Below is a small trained network, with its code and all its weights. Each question gives an input and a class and asks what happens when units are switched off, that is, made to give their printed mean instead of their output.

import numpy as np


def w(rows, s, z=0):
    codes = np.array(rows[::2]) - 128.0
    scale = np.full(codes.shape[1], s)
    scale[-1] = z or s
    return codes * scale


def f(y):
    return y / 2 * (1 + np.tanh(0.7978845608 * (y + 0.044715 * y**3)))


def log_softmax(a):
    a = a - a.max(-1, keepdims=True)
    return a - np.log(np.exp(a).sum(-1, keepdims=True))


def net(x, mask):
    res = np.array(x, float).reshape(1, 3) / 4 @ E
    y = f(res @ A[0][:, :-1].T + A[0][:, -1])
    res = res + np.where(mask, y, B[0][:, -1]) @ B[0][:, :-1]
    return log_softmax(res[-1] @ U[:, :-1].T + U[:, -1])


A, B = {}, {}
E = w([
[118,168,153,188,139,163,126,152,141,75],'x0',
[123,15,80,174,96,103,95,84,115,135],'x1',
[114,33,159,100,163,251,61,187,124,181],'x2',
],0.015)
A[0] = w([
[115,221,162,135,140,136,145,141,132,111,220],'N1',
[100,151,146,116,134,85,128,128,120,138,215],'N2',
[134,80,119,168,113,124,101,114,99,133,87],'N3',
[118,165,128,79,140,110,112,94,120,139,253],'N4',
[105,139,117,137,113,153,121,137,100,139,87],'N5',
[131,82,153,55,138,206,112,146,125,168,152],'N6',
[141,106,72,138,129,125,105,125,187,129,85],'N7',
[124,78,98,87,124,73,128,118,113,152,10],'N8',
[132,45,109,104,113,130,119,116,129,147,171],'N9',
[140,85,113,95,143,217,90,147,126,118,144],'N10',
[104,96,129,251,154,226,95,142,137,104,111],'N11',
[153,178,104,63,125,66,154,112,135,166,103],'N12',
[158,118,73,129,123,108,134,142,116,109,78],'N13',
[121,176,136,194,143,140,136,149,119,91,195],'N14',
],0.013,0.0044)
B[0] = w([
[159,104,60,84,125,157,104,136,109,123,233],'N1',
[142,134,158,148,98,128,83,117,130,104,165],'N2',
[95,108,150,128,147,72,148,139,112,153,178],'N3',
[128,128,126,74,110,143,121,168,124,112,171],'N4',
[90,109,123,120,59,138,124,116,135,151,133],'N5',
[71,87,110,110,160,224,151,137,131,169,250],'N6',
[141,119,169,132,156,69,121,150,137,146,150],'N7',
[166,153,127,137,89,108,102,140,117,86,167],'N8',
[109,103,116,71,175,86,161,126,103,158,207],'N9',
[101,123,164,161,168,152,133,153,145,150,233],'N10',
[169,197,106,120,82,252,110,118,154,87,232],'N11',
[160,165,68,121,125,179,105,151,153,96,196],'N12',
[111,150,151,149,123,117,141,123,124,149,146],'N13',
[140,149,173,168,103,116,121,104,155,120,205],'N14',
],0.015,0.018)
U = w([
[91,66,167,138,163,59,183,95,66,158,17],'0',
[254,174,85,100,45,108,111,109,108,43,251],'1',
[111,88,95,40,194,177,140,174,100,172,212],'2',
[113,125,180,179,122,146,145,103,150,120,25],'3',
],0.0097,0.0022)

Each question gives the input, the list of numbers given to net, and the class t.
The units are the neurons (one row each of A and B). Each row of codes is followed by its name. A weight is (code - 128) times the scale printed after its matrix; where a second scale follows, it is the last column's (A, B and U).
mask holds one flag per neuron, in row order. A switched-off neuron (its flag False) gives its mean, the last column of its row in B, instead of its output. The means were averaged over made-up inputs and are rounded, as every weight is.
A unit's drop is (log p(t) with every unit on - log p(t) with that unit switched off) / (log p(t) with every unit on - log p(t) with every unit switched off).
The circuit of an input: a set's keep is (log p(t) with only the set's units on - log p(t) with every unit switched off) / (log p(t) with every unit on - log p(t) with every unit switched off). Starting from the 12 units with the biggest drops (on a tie, the unit counted first), units are removed one at a time, each time the one whose removal leaves the highest keep (on an exact tie, the one counted first), for as long as the keep stays at least 0.8.
units of the circuit, in order: the units of the circuit, biggest drop first
most important unit: the unit with the biggest drop
k most important neurons: the k neurons with the biggest drops, biggest first
drop when u is switched off: that unit's drop, to one decimal
input [-4,8,-5], class 0: 2 most important neurons	(N11 N3)
input [6,5,0], class 1: 3 most important neurons	(N11 N6 N10)
input [-3,5,-3], class 0: units of the circuit, in order	(N11 N1)
input [8,-5,3], class 1: most important unit	N11
input [-5,3,0], class 0: units of the circuit, in order	(N11 N1 N6)
input [6,5,-3], class 1: 3 most important neurons	(N6 N10 N11)
input [4,6,-1], class 3: 4 most important neurons	(N1 N12 N3 N8)
input [0,4,-4], class 1: 3 most important neurons	(N6 N10 N9)
input [8,7,-8], class 3: 2 most important neurons	(N12 N11)
input [3,-6,0], class 1: drop when N6 is switched off	0.3
input [2,6,0], class 0: drop when N11 is switched off	-0.1
input [1,-2,-5], class 1: drop when N8 is switched off	0.0
